Below is a small trained network, with its code and all its weights. Each question gives an input and a class and asks what happens when units are switched off, that is, made to give their printed mean instead of their output.

import numpy as np


def w(rows, s, z=0):
    codes = np.array(rows[::2]) - 128.0
    scale = np.full(codes.shape[1], s)
    scale[-1] = z or s
    return codes * scale


def f(y):
    return y / 2 * (1 + np.tanh(0.7978845608 * (y + 0.044715 * y**3)))


def log_softmax(a):
    a = a - a.max(-1, keepdims=True)
    return a - np.log(np.exp(a).sum(-1, keepdims=True))


def net(x, mask):
    res = np.array(x, float).reshape(1, 8) / 4 @ E
    y = f(res @ A[0][:, :-1].T + A[0][:, -1])
    res = res + np.where(mask, y, B[0][:, -1]) @ B[0][:, :-1]
    return log_softmax(res[-1] @ U[:, :-1].T + U[:, -1])


A, B = {}, {}
E = w([
[114,126,135,120,118,137,112,118,141,139],'x0',
[78,173,23,122,122,159,104,223,73,218],'x1',
[91,96,173,149,138,104,127,121,68,147],'x2',
[123,177,208,6,175,100,130,172,111,141],'x3',
[138,155,118,132,86,120,183,156,127,85],'x4',
[151,100,124,115,144,131,131,122,91,133],'x5',
[145,125,118,128,152,131,110,124,138,140],'x6',
[179,224,145,160,103,213,36,114,41,61],'x7',
],0.012)
A[0] = w([
[171,203,175,162,87,165,74,164,102,132,57],'neuron 1',
[122,99,75,189,67,125,128,85,105,129,64],'neuron 2',
[125,201,205,7,185,112,136,183,117,127,28],'neuron 3',
[155,141,179,138,173,128,161,29,164,82,218],'neuron 4',
[94,100,100,170,97,185,122,109,133,101,3],'neuron 5',
[117,124,109,200,114,134,144,88,110,146,35],'neuron 6',
[144,121,85,116,145,143,141,172,111,130,150],'neuron 7',
[156,78,70,219,104,145,117,94,132,111,44],'neuron 8',
[106,47,85,114,157,63,206,177,199,174,88],'neuron 9',
[79,191,64,120,111,153,114,204,79,220,193],'neuron 10',
[91,89,127,128,121,107,173,156,157,144,43],'neuron 11',
[169,165,100,126,96,164,117,121,103,115,132],'neuron 12',
[86,104,89,161,142,163,114,201,110,139,190],'neuron 13',
[99,82,102,190,135,183,174,100,147,142,50],'neuron 14',
[160,103,197,153,142,117,128,79,167,56,186],'neuron 15',
[144,112,112,119,126,145,67,114,103,144,134],'neuron 16',
[130,123,191,134,112,133,147,101,133,104,136],'neuron 17',
[147,115,175,112,119,101,96,166,122,138,101],'neuron 18',
[162,187,154,172,123,160,55,129,63,69,72],'neuron 19',
],0.011,0.0023)
B[0] = w([
[91,90,170,79,140,114,123,165,190,88,212],'neuron 1',
[107,188,152,136,161,202,102,96,123,218,185],'neuron 2',
[154,244,178,173,195,205,237,1,155,167,245],'neuron 3',
[180,92,76,149,18,74,83,130,85,203,227],'neuron 4',
[124,156,146,143,169,141,106,73,128,130,165],'neuron 5',
[125,182,141,117,138,142,174,153,112,131,165],'neuron 6',
[137,108,87,136,89,109,129,148,145,159,158],'neuron 7',
[138,203,153,155,193,203,219,52,157,156,201],'neuron 8',
[80,43,154,29,169,120,81,137,184,44,250],'neuron 9',
[197,103,47,176,37,69,107,185,32,197,249],'neuron 10',
[116,74,124,100,173,141,81,107,133,127,179],'neuron 11',
[97,71,122,183,137,101,129,102,184,112,182],'neuron 12',
[171,147,95,169,113,96,122,214,78,185,187],'neuron 13',
[106,152,139,126,177,162,213,75,74,133,174],'neuron 14',
[203,123,37,174,55,101,64,180,95,215,229],'neuron 15',
[125,131,151,98,65,138,159,123,162,83,160],'neuron 16',
[196,99,95,136,148,108,100,106,77,138,178],'neuron 17',
[113,183,110,113,120,118,148,117,150,171,153],'neuron 18',
[38,6,234,5,163,149,77,158,202,62,242],'neuron 19',
],0.0082,0.018)
U = w([
[223,95,62,146,2,80,88,190,83,180,254],'0',
[29,4,133,31,159,136,99,172,161,64,82],'1',
[137,254,126,137,196,205,206,82,123,166,43],'2',
],0.0095,0.00092)

Each question gives the input, the list of numbers given to net, and the class t.
The units are the neurons (one row each of A and B). Each row of codes is followed by its name. A weight is (code - 128) times the scale printed after its matrix; where a second scale follows, it is the last column's (A, B and U).
mask holds one flag per neuron, in row order. A switched-off neuron (its flag False) gives its mean, the last column of its row in B, instead of its output. The means were averaged over made-up inputs and are rounded, as every weight is.
A unit's drop is (log p(t) with every unit on - log p(t) with that unit switched off) / (log p(t) with every unit on - log p(t) with every unit switched off).
The circuit of an input: a set's keep is (log p(t) with only the set's units on - log p(t) with every unit switched off) / (log p(t) with every unit on - log p(t) with every unit switched off). Starting from the 12 units with the biggest drops (on a tie, the unit counted first), units are removed one at a time, each time the one whose removal leaves the highest keep (on an exact tie, the one counted first), for as long as the keep stays at least 0.8.
units of the circuit, in order: the units of the circuit, biggest drop first
unit that matters most: the unit with the biggest drop
top k neurons: the k neurons with the biggest drops, biggest first
drop when u is switched off: that unit's drop, to one decimal
input [8,6,3,-8,2,1,1,-5], class 2: units of the circuit, in order => (neuron 8)
input [6,-7,-6,-1,6,7,-8,-7], class 0: top 3 neurons => (neuron 15; neuron 4; neuron 19)
input [-1,4,5,-5,2,-8,-7,6], class 1: top 2 neurons => (neuron 19; neuron 3)
input [-3,1,-3,-4,0,2,-2,5], class 1: top 2 neurons => (neuron 19; neuron 3)
input [-5,-7,3,6,-6,-7,4,-3], class 0: top 2 neurons => (neuron 4; neuron 15)
input [-6,7,-3,7,-8,-4,3,8], class 1: top 4 neurons => (neuron 19; neuron 1; neuron 15; neuron 4)
input [1,0,-8,4,-8,8,-1,-3], class 2: top 2 neurons => (neuron 19; neuron 3)
input [2,3,-2,-2,0,0,8,4], class 1: top 2 neurons => (neuron 19; neuron 15)
input [7,-6,0,2,-7,4,6,5], class 0: top 2 neurons => (neuron 15; neuron 4)
input [-5,3,5,6,-1,2,-7,7], class 1: top 2 neurons => (neuron 19; neuron 1)
input [-7,-5,-8,5,5,-4,-1,-1], class 0: top 3 neurons => (neuron 4; neuron 15; neuron 8)
input [4,-8,7,2,-4,-2,6,7], class 0: top 3 neurons => (neuron 15; neuron 4; neuron 9)
input [-3,3,-7,-6,5,7,-2,6], class 1: drop when neuron 3 is switched off => 0.7
input [-7,-5,5,6,-1,4,3,4], class 2: unit that matters most => neuron 3
input [-1,-8,5,7,-8,0,-4,-8], class 0: drop when neuron 19 is switched off => 0.7
input [1,5,0,-6,5,-2,-6,-4], class 2: drop when neuron 2 is switched off => 0.3
